(in the rows, 128 means zero)
Each row has a class, written after it.
[102 133 133 170 182 102 144 107 135 129 113  77 102 156 136 133 168 132
 114 110 132 138  99 142 123 109 142 145  94 138 134 135  98 100 159 113
 116 174 106 154 134 117 142  95 111 126 146 144] : S
[119 142 215 109 156 116 116 121  95  95  83 110 122 155 125 122  80 105
 103 150  82  87 108 118 120 103 125 138 140  86 134 177 110  97 129 152
 113 159 143 163 107 169 168 169 144 146 123 118] : C
[121 176 183 100 150 135  95 137 148 118  91  83 141 153 132 155  99 105
 161 150 107 104  71 132 100 138 107  98 115  99 138  98 101 102 131 156
 162 100 129 158 195 132 132 117 113 119 112 127] : A
[141 145 206 112 119 151 133 133 157  95  64 142 215 158  90 148  99 131
 170 141 118 116 107 133  90  88 121 110 128 114 159  91 100 133 132 121
 119  52 147 170 181  89 121 120 113  96 104 110] : Z
[109 137 104 133 173 164 136 102 142 147 139 122 134 144 105 141 141 127
 143 139 159 137 112 138 129 124 145 180 118 129 142 122 131 134 140 123
 123 116 130 117 183 115 139  86 120 144 143 134] : Y
[150 192 142  95 164 121 154 140 164 153 135 171 131 116  86 125 118 165
 146 203  90 155 144 157 186 127 154 116 147  95  77 121 127  97 129 123
 103 104  80 115 162 154 171 149 114 103 100  74] : E
[171 138 126  90  61 124 103  76 118 126  93 123  92 133 102 128 140  84
 153 127 153 147  86 104  92 185 128 150 139 166 101 155 110 132 122 169
 100  97 176 128  82 175 165 108 178 132 132 122] : F
[ 99 121 135 187 148 110 130 117 124 145 122 110 136 131 154 135 124 159
 147 130 101 146  73 148 123 133 147 166 127 101 117 118 115 136 141 122
 114 149  77 147  93  91 134 102 132 105 129 140] : F
[114  97 183 144 190 149 120  37 125 117 123 124 163 119 130 119 142 124
 129 103 111 141 147 136 107 152 117 177 136 152 145 144  94 163 156  91
 106 112 152 134 125  90 147 113 163 142 147 144] : C
[ 75 104 107 132 136 157 168 203 107 121  93 110  98 172  90  89 129 118
 138  77  76 154 153  91 125 145 126 106 106 123  92 150 100  90 143 149
 133  66  97 144  91 108 174 134 171 137 175 126] : Z
[104 123 215 122 139 149 120 177 105 139 127 106 116 129 157 144  86 135
 139 187  78 113 145 118 114 109 127 132 230 105 109 106 143 137 206 119
 138 122 159 160 124 101 177 153 142  60 141 193] : K
[ 76  93 199 196 153 120 137 158 105 124 150 169  24 110 161 126 161 115
  91 122  90 116 186 105 127 156 107 124 153 135 155 111 156 168 145 155
 117  66 151 148  94 146 163 144  95 103 126 141] : G
[ 75  79 177 138 116 134 102 100 104 131 106  88  89 114 128 139 107 106
 118 142  88 172 123 118 128 117 138 117  88 133 152 107  95 151 142 153
 157  41  97 158 101 106 137 110  83  85 102 130] : A
[ 94  88 196 149 115 159  91  34 112 118 129  96  96 115 141 122  84 140
 166 143 154 124 122 109  93 152 107  96 126 126 172 150  90 129 144 112
 147 105 117 182 138 123 174 128  90 131 160 123] : Z
[136  48 171 112 129 144  78  90 120 102 119 139  96 140 113 155  49 101
 205 206 116 151 168 103  86 109 125 124 189 112 149  41 101 134 138  98
 133  53 175 120 172  96 168 134 112 132  97 116] : Q
[160 128 193 139 146 120 132  68 103 161 112 126 142 114  73 125  58 156
 129 108 122 139 156 162 140 132 127 137 105 140 138 125 141 152 131 106
 115  76 120 140 128 157 119 161 113 105 130  84] : K
[106  97 107 158 180 143 186  83 127 127 109 121 111 133 126 129 134 125
 115 150 102 156 159 118 128 124 175 131 140 149 120 105 113 120 118 114
 111  85 100 166 135 108 166  97 129 123  97 130] : W
[102 131 159 151 141 125 129  61 128 135 146 149 111 133 140 118 176 138
 115 132 166 123 131 166 123  89 128 145 118 152 153 125 113 122 120  72
 119 145 133 172 142  88 156  89 140 114 116 136] : K
[129  93  95 109 134 212  66  78 118  97 150 103  80 152 131 126  77 137
 178 154 139 132 123  95  97 167 128 144 122  88 136  89 149 151 159 143
 153  76 101 128 146 123 196  91 149 114 183 152] : W
[115 114 137 151 156 144 172 110 113 117 103 130 149 133 131 119 144 125
 130 109 159 101 121 161 105  76 135 147 131 132 144 127 122 136 119  99
 106 144 124 188 123 114 137 102  96  98 134 144] : Y
[107 155 176  40 121 158 141  76 114 131  91 142 143 142 133 139 127  85
 131 142 117 125 121 125 121 154 137 161 109 135 146 176 143 198 163 135
 126 142 158 140 102 130 147 122 179 152 133 180] : G
[116 113 164  95 155 141  78  60  89 144 114 148 105 123 114 144 114 130
 131 141  96 125 183 153 146 113 112 151 156 125 150  48  96 143 118 135
 116  84 119 166 121 120 161 113 129 117 104 107] : A
[ 85  85 197 112  80 185 104 106 135 138 115 105  71 142 106 162 129 138
 155 187 110  99 141 112 142  60 111 125 109 136 172  61 134 150 170 177
 166  12 211 164 131 109 179 147 147 135 114 124] : T
[ 85 124 139 140 208 146 139 108 137 132 145 105 140 133 145 155 176 131
 120 121 127 110 130 101 146  96 123 133  94 133 170 128 129 107 121 109
 118 119 113 164 119 128 193 107 135 109 112 140] : W
[133 136 157 147 178 140 154 173 135 135 119  85 143 133 103 139  99 161
 101 126 120 106 132 148 121 173 130 129 178 123 130 132 140 120 114 114
 113 137 111 152 131 114 175 133  87 117 141 131] : Q
[ 84 111 190 136 145  56 141  60 133 126 134  94  89 132 109 103 134 140
  62 149  70 139 168 115  95  94  77 129 105 143 167 147 116 120  83 148
 142 158 161 164  76  74 129 146 102  90 119 121] : E
[116 115 160 116  96 147 110 125 101 134  82 107 174 130 144 162 130 125
 148 134 196 109 123  78 135 115 117 104 137 154 112 128 121 109 153 144
 127 135 167 208  71 190 149 170  77 138  97 147] : W
[145 100  94 162 182 152 147 140  97  97 114 106 206 152 106 117 124 119
 123 108 151 132 118 159 129 138 168 148 143 135 122 116 132 114 108 119
 121 123 135 160 127 103 158 116 138 150 107 129] : C
[106  95 156 195 157 143 155  98 146 148 105 122 158 131 136 143 147 139
 109  94 102 139 103 133 111 129 131 170 124 129 103 135 128 124 110 147
 124 189  95 154 118  94 154  86  94 126 143 138] : E
[119 129 144 183 165 131 132 101 130 147 134 143  98 122 111 123 127 144
 115 112 131 160 155 131 135 123 143 141 130 116  95 103 137 116 111 142
 128 113  78 154  94 141 150 101 114  97 137 124] : K
[168 153 181  61  84 132 135 162 105 116  90  90 172 147 142 120  74 104
 141 112 103 106 121 126 102 145 117  96 116 128 113 100 129 126 168 133
 149 109 127 171 105 135 116 158 148 156  97 131] : T
[130  79 141 216 157 109 128 120 117 121 118  87 149 132 126 164 106 153
 147 101 128 121 112 151 125 137 151 144 101 125 142  75 125 136 118 163
 124 134 125 143 132  98 134 120 105 138 137 114] : S
[ 79 148 151 161 144  79 161  89 115  96 116  71 153 141 162 151 126 152
 135 150 137 153  90 117 132 104 160 116 126 145 122 103 107  92 143 103
  96 148  90 141 130  73 130  85 136 130 131 174] : S
[101 121 148  66 147  97 150  61 145 106 120 118  69 130  93 106  92 128
 152 186 128 165 154 134 119  88 107  91 143 129 122 138  95 118 104 112
 140 135 149 173  89 166 120 127 113 105 112 125] : X
[134  90 158 124 108 148 140 139 148  68  69  93 161 153 107 106 132 131
  98 157 115 161 132 169  99 144 114 148 131 126 126  93 138 154 173 114
 145  36 124 115 178  72 155 129 152 126 136 127] : Q
[ 80 173 159  72 135 146 114 126 139 145 149 162 165 116 106 156 136 128
  94 152  92 136 167  81 196 139 128 134  91 133 131 146 118 116 143 158
 107  77 107 113 102 103 163 138  85 133 105 118] : E
[130 132 132 145 159 106 138 116 118 152 126  63 149 105 125 140 153 142
  90 115 126 146 135 136 150 142 137 115 148 159 150 150 119 116 128 144
  95 169 115 109 138 160 139 130 137 118 126 114] : W
[ 74 152 155 149 192 122 131  90 107 158 142  87 179 121 119 146 140 163
  96 117 147 145 118 105 166  84 133 135 150 132 143 161 110 129 126  62
 102 140  82 140 120 126 118 114 157  87 123 134] : K
[107  95 165 118 116 128 170  89 110  93 114  81  58 160 114  97 139 160
  87 162  87  78 108  98 118 105 155 148  60 130 124 159  65 145 154 140
 118  64 103 182  74 104 171 141 173 116 123 100] : W
[ 99 148 136 159 201 135 166  89 145 127 138 131 117 123 134 128 125 127
 135 139 102 153 126 111 109 117 142 161 126 108 140 132 133 129 101 119
 109 118  91 135 130 123 134  81 122 123 126 145] : Y
[132 112 202  66 147 104  70  55 116 108 143 128 107  97 108 159 121 124
 146 175 140 132 132 122 144 136 102 126 150 144  69  86 100 106 113 102
 129  83 133 138 165 110 170 112 132 124 157  94] : E
[129 112 183 136 176  74 162 198 101 131 116  58  80 133 116 110 125 125
 112 161 142 165 124 154 136 160 147  83 177 129  68 144 125 123 183 129
 167  91 115 163 117 187 128 160 137  70 123 119] : Z
[113 119 188 106 148 105 166 110 123 156 134  89  31 131 124 109  91 110
  94 168  86 105 157 132 130 185 115  72 157 141  79 153  95  86 147 175
 174 117 107 118 150 116 166 163 118 147 161 123] : E
[100 116 132 184 142 132 130 103 134  99 110  98 132 130 136 131 149 152
 113 117 126 144 104 143 137 111 149 161 106 117  88 126 135 126 128 120
 129 146 107 147 148 104 138 101 160 132 166 130] : K
[112 110 136 202 145 168 106  94 123 139 156 123  87 140 145 123 187 134
 104 112 161 138 128 130 140  89 161 170  89 131 133 120 130 129 176 118
 142 113 111 137 117 109 137  95 127 121 135 141] : K
[116 120  96 184 167 134 183 104 149 102 130 133 144 129 127 112 164 136
 100 152 140 127 124 124 111 122 162 172 143 128 121 118  91 133 112 136
 110  95  87 144 162 104 128  91 113 139 107 112] : Y
[ 76 138  99 124 108  76 134 122  84  99 111 146 174 149 117 130  42 139
 185 134 111 115 122  73 124 153 126 118 104 108 111 107  93 104  88 135
 106  81 109 151  87  68 130 171 147 136 128 103] : F
[146 143 178 112 120 136 135 126 102 166  92  84 147 159  86 146 122 156
 142  94 131 118 106 158 143  95 116 127  99 145 143  61 120 129 161 132
 116  74  91 142 147 130 157 129 167 104 121  76] : T
[ 38 151 149 154 196 108 173 110 110 147 124 120 127  88  97  83 193 103
  52 131 131 142 156 114 135  76 143 107 151 121 110 168 116 130 117  54
 129  38 136 182 123 120  70 133 178  80 128 110] : G
[132 101 157 103 145 113  82 124 107 138 114  84 184 126  94 175  61  91
 136 152 112 128 116  73 103 158 132 119 151 121  95  98  80 116 118 152
 151 102 131 153 166  90 125 149  76 104 108  82] : E
[ 55  92 130 157 133 175  94 111 127 151 155 152  71  76 138 117  99 124
 116 181 142 165 158  71 111 181  97 126 188 140 122 170 130 121 134  90
 154   6 131 125 132 174 111 124  39 185 144 170] : Q
[168 101 202 105  92 118 165  93  73 100  85 110  84 182 118 105 113 104
 126 145 114  98 105 133  81 143 110 112 118 155 109 111 105 108 131 168
 143  80 119 152 110 107 203 144 176 136 114 109] : E
[ 94  95 150 186 153 127 152 111 128 122 134 103 116 116 147 143 144  97
 139 131 118 146  98 122 105  92 172 148 140 141 120 121 100  89 134 136
 117 168 139 137 145  97 144  78 125 127 124 124] : X
[ 57 159  78  84  79 143 120 151 137 163 144  89 131 148 129 113 150 130
 154 162 106 147  81  89 112 156 120 135 112 120 108 171  98 127 160 158
 128 125 139 139 108 148 173 105 208 117 118 153] : K
[ 86 166 187  92 145 113 141 133 176 138 126 117 111 140 123 135 123 150
 112 159  61 111 133 102 131 178 106 124 149 110 119 116  83 122 141 134
 112 133  85 116 198  71 189 136 161 141 145 107] : G
[150 158 176  66 170  96 130 117 135 121 115 121  68 176 105 104  28 112
 143 135  59  91  98 177  64 173 106 123 127  99 120 128 131  97  83 118
 128 149 141 157 173 125 155  96 147 129 147 132] : C
[ 93 139  97 140 160 126 117  79 130 138 132  78 151 128 145 138 152 142
 123 142 135 136  87 144 142 148 134 151 158 141 121 122  99 125 164 117
 108 130 120 145 131 124 108  83 116 150 126 155] : F
[146 114 140 186 192 138 150 117 116 138 130 141 149 119 137 112 120 122
 125 114 100 131 104 155  95 133 165 185 121 125 109 142 135 104 115 116
 124 134 105 167 103 118 152 100 100 139 125 152] : C
[132  78 144  97 147 168 134 147 144 141 102 130  99 118  96 153 134  93
 129 178 130 114 135 124 130  98 123 144 173 124 123 140 108 149 122 161
 160  72 159 130 158 164 155 143 119 125 129 131] : Y
[ 91 107 121 163 162 116 164 105 121 137 136  89 135 139 146 129 145 122
  89 112 110 152 117 100 138 130 151 141 130 135  85 138 132 108 134 126
 117 159  90 131 112 116 137  85 143 123 124 139] : E
[ 86 104 184  67 175 139 177 123  90 131 116 125  57  99 101 123 117  86
 126 157 112 127 139 155 141 170 124 115 115 165 102 187 104 156 111 132
 169  10 137 134 117 122 136 138 143 169 168 153] : Y
[108 165 164 126 124 126 166  91 146 144 121 124  66 157  87 127 103 156
 135 153 105 119 112 126 109 115 113  97  41 145 172 161 150 128  82 151
 152  83 151 163  94  90 136 142  66  86 124 137] : E
[122 137 220  94  98 179  99 116 107 125 100 156 100 101  95 134   5 146
 169 156 119 125 142 116 130 197 132  72 106  92 128 154 145 148  92 126
 147  42 105 172 108 118 180 185  95 114 151  97] : W
[ 87 150 197 169 186 116 146  80 101 132 110 106  71 138 159 129 189 121
  57 125 102 113 130 102 133 111 145 172 131 116 132 145 114 143 178 131
 108 148  77 143 123 126 157 128 163 112 149 130] : G
[115  82 207 189 109  87 120 204 134 144  95 118  99 159 152 148 102 140
 127 131  82 121 109 146 105 156 109  97 113 124 133  81  99 100 108 165
 156 127 114 158 146  68 180 173  94 112  77  98] : C
[ 86 132 136 172 167 133 129  88 133 132 148  84 178 117 156 126 168 142
 110 103 100 142 126  70 118 132 120 147 128 126 128 162 101 125 146 119
 103 185 112 136  94  97 135 118 130 112 135 136] : E
[ 92 137 154  85  95 106 132 107 168  83 110 153 120 130 132 146 108 122
 160 142 177 126 143  60 135 106 114  87  88 123  94 110 120 111  86 110
 144 115 129 215  89 143 167 141 115 116 103 110] : T
[104  85 139  69 156 159  68  99 105 128 142 111 174 132  94 124  76 115
 159  99 113 152 163  87 135 145 113 119 135 111 119  96  74 124 139  84
 102  86 108 161  86 106 186 121 148 101 117 106] : C
[142 158 229 108 119 120  92  86  86  97 134  80 159 147 117 113 105  94
 118 128 165 146 144  64 138 133 104  64  71 113 144 125 138  88 156 155
 154  78 128 146  49 144 159 190 129 121  77  89] : E
[118  98 159 184 187 131 131 125 111 142 122 109 144 129 136 144 123 122
 124  99 110 131  95 126  90 149 138 158 152 140 132 145 117 130  94 123
 119 146 131 158 107 113 145  98 120 119 122 152] : C
[117 154 182 196 177 136 137 119 100 148 110  92 161 128 122 139 154 153
  87 100  94 136 106 129 110  89 135 164 120 130 182 138 142 126 134 149
 115  96  89 138 112 117 103  98 111  96 141 146] : Z
[ 76 142 134 177 149 125 136  99 122 134  95 116 107 135 133 134 177 138
 101 137 128 161 104 116 148 124 131 138 154 146 127 150  98 107 134 109
 104  94 104 150 111 116 140 117 116 132 118 133] : F
[127 164 144 186 154 146 149  88 122 173 134 136 127 145 125 138 134 159
 146 115 119 140 136 116 117 137 153 145 133 147 194 140 111 121 137 147
  82 146 100 128 124 133 150 105  97 124 109 126] : Z
[162 106 194 190 192 124 150 150 140 152 117 110 153 117 127 164 128 124
 131 126 126 113  81 123 119  87 155 150 153 119 124 141 106 103 137 121
 130 134  92 129 134 145 141 119 104 117 129 142] : S
[112 152 139 155  97 131  92  85 142 140  69 121 123 125  92 127 132 142
 116 160 127 149  86 146 114 119 132 126 103 110 130 130  79 128 113 134
 153  46 104 149 152  67  81 149 103 110 132  87] : F
[ 97  99 144 203 149 114 164  87 134 109 139 116 136 114 141 125 159 161
 106 116 137 134 130 111 126 103 153 164 109 153 118 100 100 134 127  96
 127 103  94 165 130  71 115 106 128 150 123 106] : T
[131 140 136  51 131 123 154  77 160  96  74 154  84 163  59 100 166 114
 113 159 111 130 154 186 110 134 111 160  53 174 129 165  78 179 133 139
 154  58 191 177 136 106 127 140 117 138 131 121] : K
[ 76 135 138 178 155 140 155  99 126 127 125 102 151 132 134 124 172 150
 114 115 173 143 121 129 144 150 129 165  96 150 133 138 126 136 154 116
 120 109 122 137 151  99 135 126 129 161 140 121] : Y
[145 117 119 153 167 124 118 164 132 102 136  81 135 120 138 159 173 130
 143 121 114 122  98 117 135 108 152 146 114 123 118 121 104 112 141 158
 116 148 111 123  99 125 165 108 133 116 161 154] : S
[139  88 107 178 182 131 164 117  98 128 123  91 207 136 119 124 134 119
 119 105 147 123  99 116 122  75 175 147 112 140 138 151  91  90 112 114
 123 144  81 159  89 102 164 130 116 110 106 135] : C
[ 88  97 113 159 132 138 149  83 129 126 123 119 167 117 108 134 118 142
 152 118 170 136 128 122 140  97 152 152  81 128 145 123 126 133 107  85
  96 125 131 184 136 107 167 122 105 106 115  88] : Y
[101 126 169 142 175  81 158  67 102 127 144  91 119 142 134 142 130 121
  88 132 131 113 117 136 102 126 146 170 152 166 149 151 106 148 120 133
 111 182 140 145 123  98 134  81 148 104 135 163] : K
[126  93 149 186 178 130 157 113 138 141 117 149 144 136 138 143 140 131
 153 105 111 139 108 154 116 120 150 153 115 140 144 129 110 124  95 114
 107 153 110 147 123 106 181 101 122 119 102 133] : C
[166 119 143 187 177 110 104 184 128 134 129  76 111 137 146 169 159 121
 119 121 138 126  62 151 115 133 158 152 122 118 145 141 127 140 141 146
 141 172 120 119 145 153 117 111 106 106 126 138] : S
[107  72 171 134 128 155 149 135  91 120 102  99  72 151 108 121  61 121
 146 146  69 146 130 114 125 137 146 129 132 140 181 169  99 143 144 117
 130 103 114 134 132  96 221 164 106 104 128 127] : A
[112 109 116 151 179 147 145 144 109 115 102  77 173 118 129 139 170 115
 104 105 134 160 118 139 136  96 127 143 158 149 111 112 141 115 123 129
 159 119 107 148 132 131 115 100 138 166 148 159] : T
[134  88 173 116 128 146 104  76 123 149 122 156 101  98 136 135 118  86
 158 174  92 149 140  78  54 120 116 135 114 156 135 112  82 126 116 134
 183   4 130 132 127  74 108 125 114 136 123 160] : W
[ 74  96 130 198 112 143 152 156 136 139 128 126  99 134 156 128 147 144
 156 128 166 139  90 120 116 173 151 129 130 129 109 148  94 153 124 101
 118 136 125 156 153 108 135 117 130 140 104 103] : Y
[ 90 112 139 150 145 132 135 115 157  76  96  89 196 124 133 142 160 123
 134 117 106 163  87 136 120  97 130 144 136 114 116 107 102 109 115 131
  99 168 121 145 156 112 144  70 161 130 122 104] : X
[108  70 206 111 131 128 119 128 123  57  84 112  73 168 114 163 104 108
 158 170 117 142 122 130 127 132 110 108 139 148 147  98 106 151  87 190
 177  84 174 129 128  90 166 128 130 164 120 158] : A
[ 73 113 135 173 209 102 139 132  96 133 138 101 129 135 148 125 170 118
 158 108 116 128  94 117 107 152 120 148 120 153 134 142  36 111 135 118
 128 129  90 158 135 114 156 113 114 136 120 120] : A
[ 59  67 181 214  94 123  80  37 105 106  88 137  64 117 135  99  82 124
 182 139 149 203 129 141  59 148 105 148  75 114 138 123 135 151 147 114
 144  89 168 172 103 140 108 129  49 160 149 117] : Q
[105  88 122  95 123 132  98 166 169 149 127 101  97 127 133 171  69 145
 179 179  97 130 121  95  85 179 111 146 127 104  78  78 154 148 123 116
 173  80 161 165 131  98 158 129 116  96 139 158] : Q
[137 116 208 143 159 135 108 122 131 116 120 105  71 158 114 160 147 144
 109 144 106 135 165 111 161 157 132 128 145 137 113  77  94 145 154 161
 120  88 134 155 109 130 193 144 144 130  81  90] : K
[137 142 153 158 187 127 175 109 122 117 100 102 144 145 138 122 170 148
 122 125 120  97  87 168 121 128 117 153 151 141 136 144 112 142 159 124
 117  98 113 143 108 118 141 129 154 112 148 159] : F
[ 99  79 196  65 140 107  87 112  97 150 123 137 209 125 106 157  59  75
 192 133 167 163 121 138 120 100 102 148 130 103 160 117 136 145  99 112
 136 181 166 150 109 140 158 124 137 126  91 121] : Y
[ 74 118 159 145 137 132 136  82 122 146  97  94 144 134 146 142 121 121
  98 123 160 141 125 159 121 127 119 134 131 132 148 115 167 112 136 109
 123 145 114 156 136 131 160  87 107 130 129 158] : Q
